In the rows, zero is written as 128.
Each row of numbers stands for one thing and depends on some of the facts below. Use the named rows to name the rest.

Named rows:
q930: [142  70 117  84 158 152 112 104 203 122 175 122 131  89 158 114 123  73
  93 140 132 154 123 165 146 140 149 170 131  97 139]
q935: [108 148 135 142 169  93 140 196  91 181  79 126 147 146 125 165 117 131
 131 133  99  81 146 118 124 134  96 110 121 153 115]
q338: [173  81 114 113 131 170 122 100 139 106 173 137  99 112 131  96 157 105
 118 139 125 109 152 150 120 118 174 140 128 109 155]
q437: [139 108 131  69 141 168 144  87 152 133 130 167 135 115 165 145  96 136
 167 103  78 119 191 131 105  90 125 117 170 100 108]
q304: [118 161 137 165 126  84 148 174  94 134  87 125 126 154 111 153 123 154
 149 107 129 126 126 108 115 111 110 115 117 148 117]
q751: [160 174  45 201 141  70 183 127 107 140 118  86 149 117 122 112 119 156
 138 100 137 137  81 130  93 147 113 102 104 134 158]
q875: [151  78 118  94 121 149 154 109 120 123 161 163  98  94 183 148  94 109
  88 126 154 160 119 126 174 201 147 163 147  96 119]
q279: [121 103 124  54 200 142 132 142 131 190  95 154 139 143 139 131 110  92
 124 159  76 101 156 166 159 151 117 129 131 113 130]
q298: [ 92 104 130  86 149 156  85 120 184 135 124 139 144 100 145 128 109  89
 124 123 115 156 133 186 139 125 118 133 153 111 102]
q755: [115  53 121 117 109 159  99 150 190  83 164 117 121  92 149 104 140 107
  73 144 165 158 121 178 160 152 157 159 136 101 113]
q817: [110 138 133  93 113 133 129 111 161 125 145 112 123 173 135 111 135 163
 148 142 153 180 114 108 192 154  98 127 124 109 126]
q348: [135 132 130 157 134 129 173 147  73 150  91 154 138 113 153 175  88 167
 147  96  87  80 196  98  68  99 107  93 154 142  99]
q867: [110 139 152  93 123 136 120 110 162 131 143 124 120 157 132 120 127 137
 155 138 137 178 122 113 173 139 112 129 134 116 131]
q353: [114 136 148  92 125 129 127 111 152 134 132 126 128 163 141 122 129 140
 150 138 127 172 124 118 185 144 113 135 137 114 119]
q760: [135 141 107 102 115 168 121  81 141 103 145 132 110 169 110 105 149 153
 164 150 135 130 136 128 155 121 150 106 129 104 134]
q492: [112 101 122 109 108 140 107 123 189  96 159 106 131 116 147 102 134 137
 114 139 155 177 109 145 164 155 124 138 131 100 128]
q537: [106  29 161 118 117 148 118 171 179 133 192 122  84  74 136  54 146  65
  45 138 137 174 133 182 106 118 138 170 147 153 141]
q284: [140  98 102  96 118 141 134 124 160 112 147 127 121 122 137  95 131 138
 119 132 139 151 132 163 168 139 139 141 118  95 124]

How the things are related:
q420 η q399; q655 η q868; q655 η q374; q964 η q644; q462 η q108; q906 η q263
q644 η q61; q644 η q949; q644 η q263; q461 η q108; q399 η q455; q923 η q338
q737 η q875; q468 η q949; q497 η q263; q696 η q689; q696 η q704; q696 η q420
q541 η q462; q541 η q338; q455 η q949; q455 η q263; q904 η q404; q904 η q455
q925 η q61; q925 η q696; q929 η q788; q929 η q263; q5 η q868; q5 η q640
q279 η q455; q537 η q108; q689 η q61; q935 η q704; q935 η q839; q760 η q455
q276 η q484; q276 η q348; q276 η q611; q338 η q263; q437 η q611; q61 η q263
q871 η q839; q392 η q875; q862 η q338; q788 η q263; q238 η q839; q238 η q404
q827 η q862; q827 η q925; q827 η q238; q431 η q399; q431 η q455; q704 η q455
q611 η q839; q484 η q737; q776 η q906; q776 η q689; q776 η q263; q763 η q862
q987 η q704; q987 η q338; q495 η q689; q495 η q862; q495 η q455; q30 η q392
q30 η q666; q298 ε 44; q420 ε 620; q817 ε 24; q655 ε 431; q959 ε 24
q199 ε 620; q984 ε 24; q715 ε 620; q202 ε 24; q170 ε 24; q167 ε 24
q964 ε 24; q93 ε 44; q755 ε 517; q462 ε 620; q151 ε 620; q528 ε 137
q768 ε 411; q348 ε 620; q906 ε 620; q263 ε 44; q795 ε 620; q278 ε 620
q814 ε 411; q808 ε 620; q471 ε 620; q930 ε 431; q875 ε 411; q644 ε 431
q353 ε 24; q95 ε 44; q357 ε 24; q284 ε 411; q461 ε 431; q399 ε 620
q666 ε 620; q486 ε 411; q923 ε 620; q799 ε 431; q737 ε 620; q761 ε 620
q345 ε 620; q468 ε 620; q497 ε 620; q413 ε 431; q696 ε 431; q132 ε 620
q541 ε 620; q374 ε 620; q455 ε 137; q844 ε 620; q872 ε 24; q904 ε 620
q925 ε 620; q794 ε 24; q379 ε 620; q929 ε 431; q5 ε 44; q492 ε 44
q101 ε 620; q279 ε 24; q598 ε 620; q561 ε 44; q867 ε 24; q537 ε 517
q262 ε 620; q496 ε 411; q689 ε 620; q935 ε 620; q266 ε 517; q684 ε 44
q938 ε 24; q745 ε 411; q163 ε 620; q472 ε 24; q839 ε 137; q760 ε 24
q304 ε 620; q566 ε 620; q501 ε 620; q276 ε 620; q338 ε 44; q437 ε 24
q61 ε 620; q871 ε 24; q613 ε 620; q392 ε 431; q108 ε 411; q575 ε 24
q862 ε 620; q72 ε 44; q949 ε 620; q183 ε 137; q404 ε 44; q76 ε 620
q579 ε 620; q788 ε 620; q530 ε 137; q747 ε 44; q505 ε 44; q238 ε 620
q119 ε 517; q342 ε 44; q140 ε 620; q640 ε 137; q52 ε 44; q827 ε 24
q146 ε 44; q553 ε 44; q922 ε 517; q784 ε 411; q431 ε 44; q704 ε 517
q336 ε 620; q522 ε 137; q611 ε 431; q398 ε 44; q484 ε 24; q147 ε 44
q776 ε 24; q686 ε 620; q246 ε 620; q546 ε 411; q763 ε 44; q987 ε 517
q845 ε 24; q868 ε 44; q495 ε 620; q30 ε 620; q751 ε 137; q298 θ a
q420 θ b; q817 θ a; q655 θ a; q959 θ a; q199 θ b; q984 θ b
q715 θ a; q202 θ a; q170 θ a; q167 θ e; q964 θ a; q93 θ e
q755 θ a; q462 θ b; q151 θ a; q528 θ a; q768 θ b; q348 θ b
q906 θ b; q263 θ a; q795 θ b; q278 θ e; q814 θ a; q808 θ b
q471 θ a; q930 θ a; q875 θ a; q644 θ a; q353 θ a; q95 θ e
q357 θ b; q284 θ e; q461 θ d; q399 θ a; q666 θ e; q486 θ a
q923 θ a; q799 θ c; q737 θ c; q761 θ c; q345 θ c; q468 θ b
q497 θ b; q413 θ a; q696 θ a; q132 θ a; q541 θ b; q374 θ d
q455 θ a; q844 θ a; q872 θ a; q904 θ b; q925 θ a; q794 θ b
q379 θ c; q929 θ a; q5 θ b; q492 θ a; q101 θ a; q279 θ a
q598 θ b; q561 θ b; q867 θ a; q537 θ a; q262 θ e; q496 θ d
q689 θ a; q935 θ a; q266 θ c; q684 θ a; q938 θ d; q745 θ e
q163 θ d; q472 θ c; q839 θ c; q760 θ b; q304 θ e; q566 θ a
q501 θ b; q276 θ a; q338 θ b; q437 θ b; q61 θ b; q871 θ d
q613 θ c; q392 θ a; q108 θ a; q575 θ d; q862 θ c; q72 θ a
q949 θ b; q183 θ b; q404 θ a; q76 θ b; q579 θ a; q788 θ a
q530 θ a; q747 θ a; q505 θ b; q238 θ b; q119 θ a; q342 θ a
q140 θ d; q640 θ a; q52 θ a; q827 θ a; q146 θ b; q553 θ a
q922 θ e; q784 θ a; q431 θ b; q704 θ d; q336 θ a; q522 θ c
q611 θ e; q398 θ c; q484 θ a; q147 θ b; q776 θ a; q686 θ d
q246 θ a; q546 θ c; q763 θ a; q987 θ b; q845 θ b; q868 θ a
q495 θ d; q30 θ a; q751 θ e; q298 Σ q392; q298 Σ q61; q298 Σ q575
q298 Σ q266; q298 Σ q795; q655 Σ q357; q655 Σ q704; q655 Σ q808; q655 Σ q987
q655 Σ q541; q202 Σ q666; q202 Σ q5; q348 Σ q76; q348 Σ q844; q348 Σ q644
q348 Σ q431; q278 Σ q686; q278 Σ q817; q278 Σ q546; q278 Σ q784; q278 Σ q501
q278 Σ q492; q486 Σ q686; q486 Σ q392; q486 Σ q666; q486 Σ q689; q486 Σ q640
q486 Σ q929; q761 Σ q817; q761 Σ q108; q761 Σ q266; q761 Σ q140; q761 Σ q492
q696 Σ q495; q696 Σ q528; q696 Σ q262; q696 Σ q431; q132 Σ q598; q132 Σ q353
q132 Σ q760; q904 Σ q5; q904 Σ q839; q794 Σ q471; q794 Σ q108; q794 Σ q808
q101 Σ q715; q279 Σ q246; q279 Σ q374; q279 Σ q872; q279 Σ q768; q279 Σ q345
q279 Σ q183; q496 Σ q686; q496 Σ q598; q496 Σ q95; q496 Σ q867; q496 Σ q561
q935 Σ q342; q935 Σ q338; q935 Σ q30; q935 Σ q345; q437 Σ q906; q437 Σ q689
q437 Σ q413; q437 Σ q844; q871 Σ q246; q871 Σ q147; q871 Σ q276; q871 Σ q566
q862 Σ q266; q862 Σ q151; q72 Σ q336; q72 Σ q684; q72 Σ q284; q72 Σ q379
q72 Σ q751; q72 Σ q845; q72 Σ q263; q404 Σ q598; q404 Σ q817; q404 Σ q845
q404 Σ q140; q747 Σ q495; q747 Σ q146; q747 Σ q923; q119 Σ q471; q119 Σ q755
q119 Σ q760; q52 Σ q684; q52 Σ q471; q52 Σ q108; q52 Σ q501; q52 Σ q147
q52 Σ q266; q52 Σ q987; q553 Σ q76; q553 Σ q788; q553 Σ q875; q553 Σ q768
q553 Σ q379; q522 Σ q666; q522 Σ q170; q522 Σ q5; q522 Σ q923; q522 Σ q238
q611 Σ q875; q611 Σ q541; q611 Σ q167; q398 Σ q76; q398 Σ q147; q398 Σ q844
q763 Σ q704; q763 Σ q799; q763 Σ q431; q868 Σ q684

Which thing is each row?
No name comes twice in this set of rows, the named rows included.
[139 101 113 120 104 176 115  84 174  73 159 136 112 113 135 110 142 122
 133 136 143 143 134 152 117 108 164 124 143 100 126] : q561
[ 92  65 118 104 129 166  84 149 188 109 131 135 141  73 153 114 110  91
  82 138 131 129 146 224 146 148 135 149 147 104 103] : q119
[115 105 127  60 167 156 142 109 120 147 126 157 138 138 145 133 104 123
 141 132  69 100 183 138 145 120 103 114 147  90 118] : q871
[122 158 134 193 100 107 150 148  73 146 119 129  93 148 110  92 148 152
 131 125 121 121 149  99  58  91 117  93 144 180 142] : q462
[132  62 124  96 131 172 135  88 153 133 203 123  79  73 141  33 153  71
  86 120 106 174 128 165  98 102 140 151 143 139 176] : q461
[109  65 117 125  76 171  91 117 177  42 197 118 120  91 144  89 150 136
  84 114 164 147 123 171 154 144 162 135 123 104 124] : q266
[126  91 134  80 177 138  95 142 169 148 123 135 135 111 143 123 121  74
 105 143 103 118 136 175 138 137 136 156 134 115 126] : q763
[141  96 145  90 150 153  85 101 224 101 172  97 130  96 140 109 139  85
 125 127 141 171  97 158 147 129 164 180 120  99 150] : q929
[142 138 180  88 139 130 113 114 170 132 153 122 114 146 138 147 129 111
 161 128 137 168 115  89 157 120 135 161 139 126 121] : q170
[143  75 137  85 154 145 129 134 151 131 158 127 127 118 148 114 133 103
  98 134 132 132 132 146 169 158 150 170 115 108 142] : q342
[126 105 122 109 111 140 113 128 189  90 153 126 115 120 137 108 138 122
 140 124 138 168 114 159 155 120 143 156 131  99 124] : q95
[133 169 143 169 117  96 150 155  46 147  97 167  87 125 143 188  89 123
 111 122 174 130  89  97 138 217 118 117 145 169  98] : q30
[132 154 116 186  93 108 160 145  69 138 110 115 107 161 100  94 167 163
 143 135 144 103 141 105  88 119 124  81 115 171 143] : q541
[135  51 131 111 131 163 100 161 190  83 150 134 113  83 146 108 135  87
  81 123 139 134 133 199 134 117 175 176 129  98 118] : q922

Now the same things, written a new way:
Known rows:
q486: [130 176 171 187 155 111 152 112 169 141 102 150  89 120 131 105 113 154
 106 163 138  99 132 108 116  96  58 156 102  66  86 140 144 131]
q431: [145 150 172 149 122 157 128 134 200 130  95 135  50 113 122 126 100 186
  90 115 122 119 131 122 154 128  80 156 152 151 100 123 155 133]
q455: [127 158 136 182 124  91 143 114  83 154  97 133 196 137 132 123  57  91
 105 130 159 141 177 155 131 102  90 155 114 185 132 108 151 116]
q949: [120 141 146 171 150 136 120 129 185 156 103 142 145 109  71 130 127 201
  93 150  91 126 102 134 142 112  86 152 132  87 102 137 146 158]
q904: [146 173 143 165 172 125 121 142 214 178 112 143 154 107  82 129 135 199
  90 146  91 120 105 131 133 118  77 147 125 121  88 129 156 146]
q140: [ 94 176 127 163 150 118 121 126 178 128  98 141 118 134  64 132 142 201
  94 156  94  92 113 147 137 119  70 149 127  62 125 148 146 177]
q183: [101 125 164 191 119 104 132 105  67 136  92 132 169 123  89 122  64  91
 124 137 149 196 165 156 144  97 106 171 119 151 138 124 144 126]
q553: [126 138 163 157 135 139 151 125 212 134 100 144  57 107 111 119 104 189
 106 144 110 155 155 102 113  92 111 155 136  29  95 136 126 140]
q379: [103 132 130 157 139 123 122 131 174 133 100 141 117 120  57 136 132 193
 101 150  82 127 112 149 142 110  74 152 145  62 132 137 152 169]
q278: [110 185 130 166 176 107 126 131 198 157 105 146 136 125  66 129 126 191
 104 163  87 108 120 135 116 106  86 144 120  21  88 138 147 167]
q484: [109 149 144 164 137 102 129 120 130 148  94 132 143 119  90 115  89 128
 106 143 158 156 168 146 120 109 106 151 101 152 128 121 134 127]
q266: [ 89 175 155 157 138 117 127 104 137 118  84 127  79 138  89 120  72 143
 105 128 157 136 158 129 149 113 107 152 125 138 125 135 126 154]
q613: [105 146 146 162 155 116 126 129 191 150 105 143 146 120  60 130 149 199
  98 152  85 138 119 139 135 111  74 151 121  61 115 138 147 161]
q872: [ 95 124 149 173 115 118 134 110 125 125  98 129 135 124  88 124  76 142
 107 134 149 188 165 146 130 104 113 162 120 145 137 126 132 136]
q684: [108 148 149 147 120 146 131 121 180 109  84 139  37 128 102 121  94 190
 100 139 129  93 144 120 140 116  88 155 146  76 122 143 141 159]
q357: [ 99 152 158 175 130 119 122 108 110 137  89 128 143 128  77 124  65 134
 114 137 151 161 157 142 140 106 117 162 127 147 120 130 136 143]
q420: [135 152 137 162 155 128 107 143 186 164 104 145 146 106  74 132 135 198
  96 146  96 109 113 146 138 122  94 148 130 102 100 131 150 148]
q575: [ 86 181 152 165 145  98 139  99 132 130  90 127 138 137  85 120  85 123
 101 149 155 156 168 144 131 113  87 153 107 148 131 130 134 145]

Name these rows:
No name comes twice in this set of rows, the named rows included.
[142 171 128 153 144 128 127 150 197 155 117 139 144 117  96 137 130 201
  91 140  90 103 113 150 124 114  74 149 139 150 101 121 171 151] : q399
[123 189 162 176 164  95 155 111 161 133  99 148  81 127 121 109 108 143
 111 163 131 104 149 116 120 100  55 156 117  36 100 139 151 141] : q496
[133 144 140 164 154 129  95 137 190 153 105 143 128 112  55 127 162 215
 106 151 102 115 115 136 137 123  88 147 117  85  98 123 141 147] : q462
[128 186 142 170 137 109 120 123 129 145  85 126 140 137 102 127  58 122
 106 132 152 120 154 150 144 114 117 158 138 185 106 117 148 135] : q760
[ 95 142 169 173 137 110 139 102 147 140  96 128 154 131  96 114  90 135
  95 144 153 174 151 139 135 118  84 157  86 178 119 131 141 134] : q170
[117 148 137 157 168 130 106 142 204 169  94 147 137  97  74 119 146 184
  81 153 100 135  87 153 144 128  81 145 110 111 118 139 148 144] : q238
[101 155 123 136 166  97 142 142 196 162  87 141  97  88  85 121 103 165
  95 149 103 178 140 146 117 105 130 146 130  36 123 132 128 139] : q611
[123 137 149 175 156 134 126 141 203 168 112 146 153 102  62 130 140 206
 105 157  82 163 112 122 123 101 103 153 128  50  91 137 137 151] : q348
[113 160 134 172 164 119 125 131 198 159 106 147 152 123  76 128 122 202
  99 159  95 100 124 137 116 103 104 148 121  57  88 140 139 164] : q132
[120 152 156 176 121 117 122 109 116  95  84 145  70 131  98 111 107 161
 109 151 139  73 148 136 139 113  68 164 128  80 119 141 153 147] : q108
[128 155 174 152 142 155 122 118 196 130  86 139  55 110 111 111 130 181
  84 134 137 125 124 107 157 134  71 148 126 138 105 133 140 136] : q5
[120 119 129 155 132 142 127 129 192 152  96 138 136 127 102 125 119 182
  84 127 110 150 137 129 140 122 101 139 129  98 152 123 123 140] : q644
[141 112 154 154 121 156 124 126 205 132  87 143  76 119 117 123 127 177
  95 124 122 121 151  96 155 121  87 144 139  48 136 122 117 128] : q338
[124 155 179 167 141 145 134 120 205 126  94 139  57 110 103 118 100 185
  97 138 122 128 133 105 144 116  97 155 134  77  95 141 134 146] : q505

Now the same things, written a new way:
Some rows with their names:
q959: [114 125 138 152 141 137 111 136 136 125 137 132 149 129 145 139 122 139
 146 134 129 134 117 120 129 128 138]
q845: [113 122 140 144 147 113 111 124 137 123 141 117 140 134 161 136 124 136
 140 132 138 135 106 121 140 123 127]
q640: [119 113 120  99 112 119 134 116 147 112 134 143 102 143  92 125 125 113
 137 129 128 142 153 141 127 119 175]
q575: [103 124 133 147 137 112 121 141 105 127 143 106 118 142 166 138 120 122
 139 126 126 133 141 135 143 129 107]
q696: [106 128 138 131 166 129 117 139 111 146 135 144 148 109 153 135 127 118
 146 138 134 127 128  68 114 127 145]
q262: [114 120 135 126 128 132 135 129 105 113 136 107 118 142 125 119 119 104
 137 119 130 135 150 131 138 131 118]
q101: [ 90 105 170  29 127 217 132 164 170 130 152 175 166 112 133 139  91 161
 144 159 179 133 182 135  76 168  69]
q304: [111 117 139 138 129 150 130 136 119 130 131 125 119 140 113 121 115 111
 142 118 124 134 146 118 127 138 121]
q904: [108 116 143 123 169 122 129 140 147 144 137 153 151 113 120 125 129  90
 140 129 130 122 135  64 114 136 153]
q278: [107 121 143 147 132 159 125 142 124 137 127 133 134 137 113 123 117 110
 144 124 122 130 150 115 125 148 130]
q686: [111 115 139 134 128 125 130 133 111 120 133 111 119 145 118 120 120 100
 136 121 124 135 160 138 141 137 100]
q795: [117 113 137 125 140 119 120 123 145 116 137 122 127 135 129 120 122 111
 136 122 141 135 131 122 141 125 134]
q763: [123 134 104 117 141 105 127 130 123 147 135 187 106 106 128 141 120 136
 148 126 127 124 107  82 114 119 153]
q929: [104 129 142 118 151  95 120 128 100 119 149 116 132 112 170 135 127 120
 140 139 141 133 124  82 134 114 133]
q132: [117 120 146 143 136 155 118 140 140 126 130 158 150 127  99 124 120 116
 146 130 131 135 150 105 115 137 160]
q357: [117 118 138 144 149 116 111 121 142 123 138 117 144 136 167 136 126 140
 140 127 136 133 104 134 146 122 125]
q266: [109 139  85 114 133 111 114 133 107 127 134 135  67 143 168 152 116 144
 140 130 121 129 112 148 132 118 139]
q794: [108 123 144 159 150 146 108 138 148 146 137 144 154 132 153 141 121 132
 146 135 128 129 109 108 131 132 146]

Which thing is each row?
No name comes twice in this set of rows, the named rows included.
[ 94 104 165   6 119 192 130 152 163 112 159 153 141 118 146 137  96 155
 134 153 185 137 183 139  87 161  50] : q715
[128 110 141 149 117 129 109  90 140 113 121 136 140 122 107 135 126 130
 146 101 136 147 102  96 109 125  50] : q30
[119 112 117  88 124  95 152 121 113 142 124 142 124 109  86 130 131 115
 143 141 131 138 126 107 116 138 176] : q455
[118 116 137 117 147 107 130 127 116 131 133 134 145 109 115 126 127 106
 142 131 139 135 134  81 113 130 137] : q925
[122 120 136 122 150 101 137 133 100 111 149 135 142 106 116 123 123 105
 135 125 146 133 144  83 139 124 138] : q923
[116 131 105 117 120 153 120 123 150 150 121 169 104 148 125 139 122 148
 150 146 116 132 123 133 116 124 204] : q868
[137 140 116 135 137 113 120 134  64 126 123 131 124 132 135 117 116 157
 142 129 171 140 108 130 154 124 157] : q108
[112 120 129 141 148 138 133 151  85 145 122 132 137 105 101 130 120 102
 145 128 136 130 128 109 115 154 149] : q862
[108 123 110 121 131 147 135 157 125 125 124 167 104 132  68 129 115  92
 139 123 115 128 147 120 115 139 171] : q522
[128 115 112 152 143 144 119 147 108 121 123 130 160 132 107 131 122 108
 137 118 129 134 131 133 100 152  98] : q737
[146 114 123 135 149 119 115 116 133 111 130 144 161 125 123 131 129 112
 135 106 134 139 127  92 102 132  55] : q276

